B =
[[-11 -28  19   2 -40   3 -18  -1 -11  10 -17]
 [  7  37   5 -17  16   2  11  -9  10 -19 -17]
 [-19 -11  -2   4 -19  -8  -4 -20  -1  16 -17]
 [  9  -2  -3  14  16  -4  -8  27 -27  11 -17]
 [ 16  26  23 -10   7 -15   1  -8  11 -24 -17]
 [ -1   4  10  -1  -9  -9  11   9  11   6 -17]
 [ -3  -5  -2  -5   6   2 -11  23 -23   7 -17]
 [  1  12   0  22 -22 -17   5  20   6  20 -17]
 [-16   1   3   8  -9 -20  19   3   5  18 -17]
 [-10  -3  -8 -13  13  -1   7  16 -15  12 -17]
 [ -2  20  10 -13  21   7  -4 -20  14 -11 -17]
 [ -2 -10   8  10 -28 -14  33  17  15  26 -17]
 [  5  -5  15   8  -9   3  -5   9  -3  -2 -17]
 [ -1   1   7  11   0 -10   7  21  11   4 -17]]
B[0][0] -> -11
B[9] -> [-10, -3, -8, -13, 13, -1, 7, 16, -15, 12, -17]
B[1][7] -> -9
B[4][1] -> 26
B[1][4] -> 16
B[3][4] -> 16
B[3][2] -> -3
B[8][0] -> -16
B[12][0] -> 5
B[5] -> [-1, 4, 10, -1, -9, -9, 11, 9, 11, 6, -17]
B[3][3] -> 14
B[:, 2] -> [19, 5, -2, -3, 23, 10, -2, 0, 3, -8, 10, 8, 15, 7]
B[11][4] -> -28
B[11][1] -> -10
B[0][9] -> 10
B[12] -> [5, -5, 15, 8, -9, 3, -5, 9, -3, -2, -17]
B[11] -> [-2, -10, 8, 10, -28, -14, 33, 17, 15, 26, -17]
B[0][4] -> -40
B[11][5] -> -14
B[9][3] -> -13
B[9][7] -> 16
B[13][0] -> -1
B[4][3] -> -10
B[12][9] -> -2
B[7][3] -> 22
B[3][10] -> -17
B[:, 9] -> [10, -19, 16, 11, -24, 6, 7, 20, 18, 12, -11, 26, -2, 4]
B[:, 6] -> [-18, 11, -4, -8, 1, 11, -11, 5, 19, 7, -4, 33, -5, 7]
B[10][0] -> -2
B[12][6] -> -5
B[7][5] -> -17
B[:, 3] -> [2, -17, 4, 14, -10, -1, -5, 22, 8, -13, -13, 10, 8, 11]
B[1][8] -> 10
B[6][10] -> -17

A =
  7  -26  -11  -10   -4  -20  -21  -21    3    7   -6  -10  -11   24   12   24
  9  -18  -17   -4    2  -11  -18  -23    6   20   -4  -20    3   19   23   19
  7  -27   -6  -11   -4  -22  -22  -20    1    3  -10   -6  -13   24   11   27
-12   19   -8    0   -8   13   11    5  -13   -8   -3   -8    3  -35  -19  -33
-14   19   -6    2   -8   13    9    5  -13   -6   -3   10  -14  -35  -19  -40
  0   21   -8    7   -4   17   10    3   -9    7   -5  -10   -7  -30  -13  -38
 13  -35   -6  -21  -11  -31  -21  -10   -5  -26  -10   -4    5   15   -3   22
-19   17    0    1   -8   11    9    7  -14  -10   -5    1    8  -35  -23  -30
 -9   21   -8   10    0   19    6   -4   -5   20   -1  -22    3  -23   -5  -33
-18   19   -1    3   -7   13   10    7  -13   -9   -4   -9   -8  -35  -19  -40
 13  -10  -16    1    2   -4  -15  -23    6   27   -4  -19    8   17   23   12
Rows and columns are counted from 0.
(0, 0) -> 7
(5, 5) -> 17
(2, 9) -> 3
(5, 14) -> -13
(1, 4) -> 2
(9, 12) -> -8
(10, 0) -> 13
(7, 4) -> -8
(2, 4) -> -4
(7, 15) -> -30
(10, 6) -> -15
(8, 11) -> -22
(6, 6) -> -21
(3, 13) -> -35
(7, 14) -> -23
(9, 13) -> -35
(6, 8) -> -5
(3, 2) -> -8
(4, 6) -> 9
(1, 1) -> -18
(4, 13) -> -35
(9, 8) -> -13
(5, 3) -> 7
(3, 8) -> -13
(2, 11) -> -6
(8, 14) -> -5
(9, 5) -> 13
(6, 9) -> -26
(6, 14) -> -3
(7, 8) -> -14
(3, 7) -> 5
(7, 7) -> 7
(7, 9) -> -10
(4, 8) -> -13

W =
[[-16.004  -6.241  21.824   3.381 -18.472   0.016  -6.483   4.348   0.991
    1.223  -6.472   2.841  -1.483]
 [  6.837 -16.756   3.188   7.415   4.885   3.955  -5.348  14.688   8.755
    3.615   2.908  -0.087   2.029]]
W[0][0] = -16.004
W[0][2] = 21.824
W[1] = [6.837, -16.756, 3.188, 7.415, 4.885, 3.955, -5.348, 14.688, 8.755, 3.615, 2.908, -0.087, 2.029]
W[0] = [-16.004, -6.241, 21.824, 3.381, -18.472, 0.016, -6.483, 4.348, 0.991, 1.223, -6.472, 2.841, -1.483]
W[0][9] = 1.223
W[1][11] = -0.087
W[1][1] = -16.756
W[:, 3] = [3.381, 7.415]
W[:, 5] = [0.016, 3.955]
W[:, 7] = [4.348, 14.688]
W[:, 8] = [0.991, 8.755]
W[0][5] = 0.016
W[0][4] = -18.472
W[1][6] = -5.348
W[1][12] = 2.029
W[0][1] = -6.241
